Below are the code and all the weights of a small trained network. Each question names an input and a class and asks about switching units off, where a switched-off unit gives its printed mean instead of its output.

import numpy as np


def w(rows, s, z=0):
    codes = np.array(rows[::2]) - 128.0
    scale = np.full(codes.shape[1], s)
    scale[-1] = z or s
    return codes * scale


def f(y):
    return y / 2 * (1 + np.tanh(0.7978845608 * (y + 0.044715 * y**3)))


def log_softmax(a):
    a = a - a.max(-1, keepdims=True)
    return a - np.log(np.exp(a).sum(-1, keepdims=True))


def net(x, mask):
    res = np.array(x, float).reshape(1, 3) / 4 @ E
    y = f(res @ A[0][:, :-1].T + A[0][:, -1])
    res = res + np.where(mask, y, B[0][:, -1]) @ B[0][:, :-1]
    return log_softmax(res[-1] @ U[:, :-1].T + U[:, -1])


A, B = {}, {}
E = w([
[124,195,141,211,122,215],'x0',
[130,16,91,116,113,223],'x1',
[129,128,2,166,134,120],'x2',
],0.0082)
A[0] = w([
[120,200,155,175,155,231,115],'N0',
[103,113,233,84,152,146,119],'N1',
[139,121,122,100,123,163,75],'N2',
[126,214,149,120,138,63,63],'N3',
[142,139,42,137,157,112,70],'N4',
[140,193,143,213,107,227,66],'N5',
[130,117,227,107,145,149,83],'N6',
[106,108,121,96,151,172,69],'N7',
[142,49,125,116,115,162,92],'N8',
[120,77,127,100,120,178,90],'N9',
[125,126,221,105,115,152,97],'N10',
[143,158,4,160,110,103,50],'N11',
[136,127,180,104,117,141,253],'N12',
[141,105,225,105,119,134,72],'N13',
[132,72,132,128,127,179,85],'N14',
[131,81,128,86,126,51,76],'N15',
[149,228,160,135,127,25,113],'N16',
[159,117,201,126,106,135,126],'N17',
[141,21,142,91,141,19,99],'N18',
[128,95,121,123,126,191,85],'N19',
[119,133,43,146,121,107,177],'N20',
[155,36,139,110,133,202,140],'N21',
[136,69,116,31,111,47,88],'N22',
[138,180,164,153,110,202,83],'N23',
],0.015,0.011)
B[0] = w([
[115,169,147,10,115,122,218],'N0',
[143,86,40,170,152,138,196],'N1',
[164,154,113,151,122,101,125],'N2',
[184,207,157,207,113,99,193],'N3',
[130,141,38,157,98,156,161],'N4',
[161,187,118,14,139,111,208],'N5',
[172,123,37,167,125,131,172],'N6',
[167,190,112,150,107,99,132],'N7',
[139,189,150,189,128,102,173],'N8',
[136,196,139,181,121,117,161],'N9',
[171,100,41,166,136,117,176],'N10',
[180,76,2,173,116,117,185],'N11',
[15,8,190,103,128,167,237],'N12',
[153,153,31,157,89,144,166],'N13',
[150,187,133,185,132,97,158],'N14',
[165,188,99,68,154,111,168],'N15',
[73,182,209,212,120,100,249],'N16',
[139,95,75,140,106,133,168],'N17',
[137,166,126,10,129,113,210],'N18',
[171,189,130,167,120,100,154],'N19',
[76,39,98,148,139,160,209],'N20',
[70,149,203,197,113,102,214],'N21',
[178,185,125,28,132,137,203],'N22',
[193,165,98,80,151,124,174],'N23',
],0.035,0.012)
U = w([
[123,169,90,25,154,101,223],'0',
[94,183,134,183,112,68,104],'1',
[115,92,2,138,123,128,141],'2',
[60,48,164,85,162,162,253],'3',
[218,112,155,115,184,177,20],'4',
[208,120,121,125,200,170,25],'5',
[218,95,171,116,165,159,24],'6',
],0.0092,0.0046)

Each question gives the input, the list of numbers given to net, and the class t.
The units are the neurons (one row each of A and B). Each row of codes is followed by its name. A weight is (code - 128) times the scale printed after its matrix; where a second scale follows, it is the last column's (A, B and U).
mask holds one flag per neuron, in row order. A switched-off neuron (its flag False) gives its mean, the last column of its row in B, instead of its output. The means were averaged over made-up inputs and are rounded, as every weight is.
A unit's drop is (log p(t) with every unit on - log p(t) with that unit switched off) / (log p(t) with every unit on - log p(t) with every unit switched off).
unit that matters most: the unit with the biggest drop
top k neurons: the k neurons with the biggest drops, biggest first
drop of u: that unit's drop, to one decimal
input [8,-5,-8], class 0: top 4 neurons	(N0 N5 N23 N11)
input [8,-8,-8], class 0: top 3 neurons	(N0 N5 N23)
input [-3,-7,-7], class 1: top 3 neurons	(N16 N3 N11)
input [6,-6,-5], class 0: top 4 neurons	(N0 N5 N23 N21)
input [2,6,-7], class 2: top 2 neurons	(N16 N1)
input [-1,3,1], class 3: top neuron	(N16)
input [7,5,6], class 0: top 2 neurons	(N5 N0)
input [-4,-5,6], class 2: top 3 neurons	(N11 N20 N21)
input [-4,-2,5], class 2: top 2 neurons	(N0 N11)
input [-5,-4,6], class 2: top 2 neurons	(N11 N20)
input [-6,-8,4], class 1: top 2 neurons	(N16 N3)
input [0,4,-5], class 2: drop of N1	0.3
input [0,-6,-5], class 1: drop of N16	7.5
input [-2,-6,-5], class 1: unit that matters most	N16
input [-5,-8,-2], class 1: drop of N16	5.4
